Below is a small trained network, with its code and all its weights. Each question gives an input and a class and asks what happens when units are switched off, that is, made to give their printed mean instead of their output.

import numpy as np


def w(rows, s, z=0):
    codes = np.array(rows[::2]) - 128.0
    scale = np.full(codes.shape[1], s)
    scale[-1] = z or s
    return codes * scale


def f(y):
    return y / 2 * (1 + np.tanh(0.7978845608 * (y + 0.044715 * y**3)))


def log_softmax(a):
    a = a - a.max(-1, keepdims=True)
    return a - np.log(np.exp(a).sum(-1, keepdims=True))


def net(x, mask):
    res = np.array(x, float).reshape(1, 4) / 4 @ E
    y = f(res @ A[0][:, :-1].T + A[0][:, -1])
    res = res + np.where(mask, y, B[0][:, -1]) @ B[0][:, :-1]
    return log_softmax(res[-1] @ U[:, :-1].T + U[:, -1])


A, B = {}, {}
E = w([
[170,201,210,135,212,39,131,44,205,133,62],'x0',
[26,55,173,167,146,49,253,172,213,110,197],'x1',
[125,133,127,129,126,124,131,127,124,128,133],'x2',
[81,179,56,226,206,80,88,214,84,28,75],'x3',
],0.0057)
A[0] = w([
[241,215,76,73,102,212,27,75,42,158,48,2],'neuron 0',
[75,36,51,134,56,203,127,200,65,121,203,119],'neuron 1',
[99,191,60,217,197,86,98,203,74,44,61,206],'neuron 2',
[160,184,206,140,202,58,129,74,199,133,71,32],'neuron 3',
[96,181,62,219,204,98,94,189,84,45,76,208],'neuron 4',
[163,189,203,141,208,54,141,67,206,130,65,2],'neuron 5',
[182,81,194,39,59,169,157,48,156,237,172,146],'neuron 6',
[77,43,49,126,64,213,123,207,54,120,201,119],'neuron 7',
[9,45,178,164,143,57,254,162,237,106,211,7],'neuron 8',
[177,97,196,47,64,166,152,69,163,230,170,183],'neuron 9',
[149,186,208,142,210,58,126,58,199,129,76,3],'neuron 10',
],0.0046,0.00079)
B[0] = w([
[190,21,223,249,239,126,40,245,93,181,97,235],'neuron 0',
[187,202,97,79,41,66,184,83,75,186,73,216],'neuron 1',
[45,101,82,76,151,194,129,74,197,53,205,212],'neuron 2',
[160,189,92,83,51,79,187,90,88,167,80,175],'neuron 3',
[42,121,85,85,157,182,125,75,197,54,187,206],'neuron 4',
[169,176,98,80,54,86,178,88,80,163,96,179],'neuron 5',
[27,89,66,89,182,208,104,83,209,35,203,217],'neuron 6',
[177,198,96,81,58,67,193,77,89,180,69,218],'neuron 7',
[218,29,230,254,232,126,39,240,77,194,83,254],'neuron 8',
[42,96,76,93,175,192,118,94,192,52,195,208],'neuron 9',
[166,194,94,75,60,84,177,94,93,165,92,177],'neuron 10',
],0.0054,0.0066)
U = w([
[10,121,88,92,156,173,124,91,230,23,209,255],'0',
[185,75,221,215,209,123,67,215,87,175,104,16],'1',
[164,204,99,80,2,80,201,92,74,169,90,111],'2',
],0.0092,0.00084)

Each question gives the input, the list of numbers given to net, and the class t.
The units are the neurons (one row each of A and B). Each row of codes is followed by its name. A weight is (code - 128) times the scale printed after its matrix; where a second scale follows, it is the last column's (A, B and U).
mask holds one flag per neuron, in row order. A switched-off neuron (its flag False) gives its mean, the last column of its row in B, instead of its output. The means were averaged over made-up inputs and are rounded, as every weight is.
A unit's drop is (log p(t) with every unit on - log p(t) with that unit switched off) / (log p(t) with every unit on - log p(t) with every unit switched off).
The circuit of an input: a set's keep is (log p(t) with only the set's units on - log p(t) with every unit switched off) / (log p(t) with every unit on - log p(t) with every unit switched off). Starting from all 11 units, units are removed one at a time, each time the one whose removal leaves the highest keep (on an exact tie, the one counted first), for as long as the keep stays at least 0.8.
units of the circuit, in order: the units of the circuit, biggest drop first
most important unit: the unit with the biggest drop
top k neurons: the k neurons with the biggest drops, biggest first
drop of u: that unit's drop, to one decimal
input [-7,-6,8,3], class 2: units of the circuit, in order	[neuron 7]
input [5,-2,2,-8], class 0: top 2 neurons	[neuron 6; neuron 9]
input [7,-3,5,-8], class 0: top 2 neurons	[neuron 6; neuron 9]
input [-8,6,5,-2], class 2: top 3 neurons	[neuron 1; neuron 7; neuron 0]
input [3,-3,-2,-5], class 0: top 3 neurons	[neuron 8; neuron 6; neuron 9]
input [-2,-6,-4,8], class 0: top 3 neurons	[neuron 2; neuron 4; neuron 8]
input [6,-2,2,6], class 0: top 4 neurons	[neuron 2; neuron 4; neuron 1; neuron 7]
input [-5,-8,3,-8], class 0: top 3 neurons	[neuron 6; neuron 9; neuron 8]
input [-2,4,1,-3], class 1: top 2 neurons	[neuron 8; neuron 2]
input [-6,-6,-7,-6], class 0: top 2 neurons	[neuron 6; neuron 8]
input [-4,-3,8,-6], class 0: top 2 neurons	[neuron 6; neuron 9]
input [3,-3,6,-4], class 0: top 2 neurons	[neuron 8; neuron 6]
input [8,6,6,-6], class 2: drop of neuron 2	0.1
input [6,-8,-1,-6], class 1: most important unit	neuron 0
input [8,1,-8,-1], class 2: drop of neuron 2	0.0
input [-5,5,7,0], class 1: drop of neuron 3	0.2
input [-5,6,4,2], class 1: drop of neuron 8	1.3
